Here is a tiny trained network, its code and every weight. The questions are about switching its units off for an input and a target symbol, where a switched-off unit gives its printed mean instead of its output.

import numpy as np


def w(rows, s, z=0):
    codes = np.array(rows[::2]) - 128.0
    scale = np.full(codes.shape[1], s)
    scale[-1] = z or s
    return codes * scale


def norm(h):
    return h / np.sqrt((h * h).mean(-1, keepdims=True) + 1e-5)


def softmax(a):
    e = np.exp(a - a.max(-1, keepdims=True))
    return e / e.sum(-1, keepdims=True)


def log_softmax(a):
    a = a - a.max(-1, keepdims=True)
    return a - np.log(np.exp(a).sum(-1, keepdims=True))


def net(x, mask):
    ids = ['αδηθπφ'.index(c) for c in x.split()]
    T = len(ids)
    res = E[ids] + P[:T]
    u = 0
    for l in range(2):
        r = norm(res)
        for j in range(3):
            rows = slice(2 * j, 2 * j + 2)
            q, k, v = (r @ M[l][rows].T for M in (Q, K, V))
            z = softmax(np.where(np.tri(T) > 0, q @ k.T / 2**0.5, -1e9)) @ v
            o = O[l][rows]
            res = res + np.where(mask[u + j], z, o[:, -1]) @ o[:, :-1]
        u += 3
    return log_softmax(norm(res)[-1] @ U[:, :-1].T + U[:, -1])


Q, K, V, O = {}, {}, {}, {}
E = w([
[203,171,146,173,168],'α',
[122,167,55,137,118],'δ',
[146,129,52,59,49],'η',
[59,69,90,106,104],'θ',
[136,117,75,113,252],'π',
[97,117,114,193,144],'φ',
],0.018)
P = w([
[100,134,181,95,106],'0',
[98,104,176,109,110],'1',
[137,82,137,129,110],'2',
[159,53,132,147,122],'3',
[190,23,135,156,130],'4',
[190,2,98,144,105],'5',
],0.0079)
Q[0] = w([
[200,85,12,69,174],'L0H1',
[215,67,36,132,63],'L0H1',
[169,96,203,69,88],'L0H2',
[132,139,236,114,76],'L0H2',
[116,90,213,62,102],'L0H3',
[141,71,53,255,130],'L0H3',
],0.0093)
K[0] = w([
[154,11,140,193,155],'L0H1',
[241,2,71,139,161],'L0H1',
[48,135,62,142,226],'L0H2',
[121,147,104,59,161],'L0H2',
[118,254,128,171,144],'L0H3',
[199,49,32,97,200],'L0H3',
],0.009)
V[0] = w([
[128,115,213,252,8],'L0H1',
[29,86,95,149,118],'L0H1',
[149,108,205,155,40],'L0H2',
[81,145,76,176,97],'L0H2',
[71,152,99,210,233],'L0H3',
[109,36,162,7,222],'L0H3',
],0.013)
O[0] = w([
[105,209,177,173,6,46],'L0H1',
[231,173,159,147,124,129],'L0H1',
[175,82,188,148,8,79],'L0H2',
[165,166,121,200,150,152],'L0H2',
[110,223,131,73,140,254],'L0H3',
[188,108,133,39,87,223],'L0H3',
],0.014,0.0059)
Q[1] = w([
[127,119,154,79,184],'L1H1',
[103,215,124,136,88],'L1H1',
[84,104,58,255,89],'L1H2',
[148,89,180,231,125],'L1H2',
[77,103,87,137,155],'L1H3',
[149,100,106,160,153],'L1H3',
],0.0091)
K[1] = w([
[67,145,96,9,146],'L1H1',
[97,235,224,170,115],'L1H1',
[153,190,240,146,36],'L1H2',
[164,121,3,176,62],'L1H2',
[91,105,124,152,61],'L1H3',
[171,82,74,246,74],'L1H3',
],0.0063)
V[1] = w([
[187,109,205,207,186],'L1H1',
[159,80,212,143,168],'L1H1',
[196,233,114,113,68],'L1H2',
[165,207,65,77,161],'L1H2',
[98,104,2,45,182],'L1H3',
[119,205,190,162,179],'L1H3',
],0.009)
O[1] = w([
[73,158,135,23,35,103],'L1H1',
[85,140,97,96,160,106],'L1H1',
[95,117,128,180,178,135],'L1H2',
[97,63,187,236,110,253],'L1H2',
[168,144,230,198,110,237],'L1H3',
[180,43,72,1,68,138],'L1H3',
],0.0084,0.003)
U = w([
[27,114,170,75,108,253],'α',
[127,167,78,223,208,108],'δ',
[165,26,155,209,128,112],'η',
[244,162,127,91,82,121],'θ',
[120,98,110,37,221,89],'π',
[143,242,149,143,98,116],'φ',
],0.011,0.0057)

Each question gives the input, a string of symbols that net reads in full, and the target symbol t.
The units are the heads (2 rows each of Q, K, V and O). Each row of codes is followed by its name. A weight is (code - 128) times the scale printed after its matrix; where a second scale follows, it is the last column's (O and U).
mask holds one flag per head, layer by layer. A switched-off head (its flag False) gives its mean, the last column of its rows in O, instead of its output. The means were averaged over made-up inputs and are rounded, as every weight is.
A unit's drop is (log p(t) with every unit on - log p(t) with that unit switched off) / (log p(t) with every unit on - log p(t) with every unit switched off).
The circuit of an input: a set's keep is (log p(t) with only the set's units on - log p(t) with every unit switched off) / (log p(t) with every unit on - log p(t) with every unit switched off). Starting from all 6 units, units are removed one at a time, each time the one whose removal leaves the highest keep (on an exact tie, the one counted first), for as long as the keep stays at least 0.8.
units of the circuit, in order: the units of the circuit, biggest drop first
unit that matters most: the unit with the biggest drop
which heads matter: for each layer, one digit per head in row order, 1 if its drop is at least 0.15 and else 0, layers parted by /
drop of u: that unit's drop, to one decimal
input α δ π η η θ, target η: which heads matter -> 000 / 001
input η α φ, target α: units of the circuit, in order -> [L0H3; L1H1; L1H2; L0H1]
input α α α η, target α: which heads matter -> 100 / 000
input δ δ η α α, target α: units of the circuit, in order -> [L0H1; L1H1; L0H3]
input η θ θ δ δ, target δ: which heads matter -> 000 / 001
input φ φ δ, target φ: which heads matter -> 100 / 000
input α α θ δ, target θ: which heads matter -> 101 / 010
input η η α, target η: unit that matters most -> L0H3
input δ φ φ, target φ: units of the circuit, in order -> [L0H3; L0H1]
input π π φ α η δ, target η: units of the circuit, in order -> [L0H3; L1H2]
input θ π δ θ φ φ, target θ: which heads matter -> 101 / 000
input φ η δ, target η: which heads matter -> 001 / 000
input α δ θ φ α, target φ: which heads matter -> 100 / 000
input θ η η θ α δ, target α: units of the circuit, in order -> [L0H1]
input δ δ δ δ δ θ, target δ: which heads matter -> 011 / 000
input η θ α η α, target η: which heads matter -> 011 / 000
input δ θ θ, target θ: which heads matter -> 100 / 101
input α φ η η η η, target η: which heads matter -> 001 / 000
input φ η φ, target η: drop of L0H3 -> 1.4
input δ α θ α π α, target π: units of the circuit, in order -> [L0H1]
input α φ φ θ, target φ: drop of L0H3 -> 0.1
input φ δ φ θ φ, target θ: drop of L1H3 -> 0.2
input θ α δ π α, target π: drop of L0H2 -> 0.3
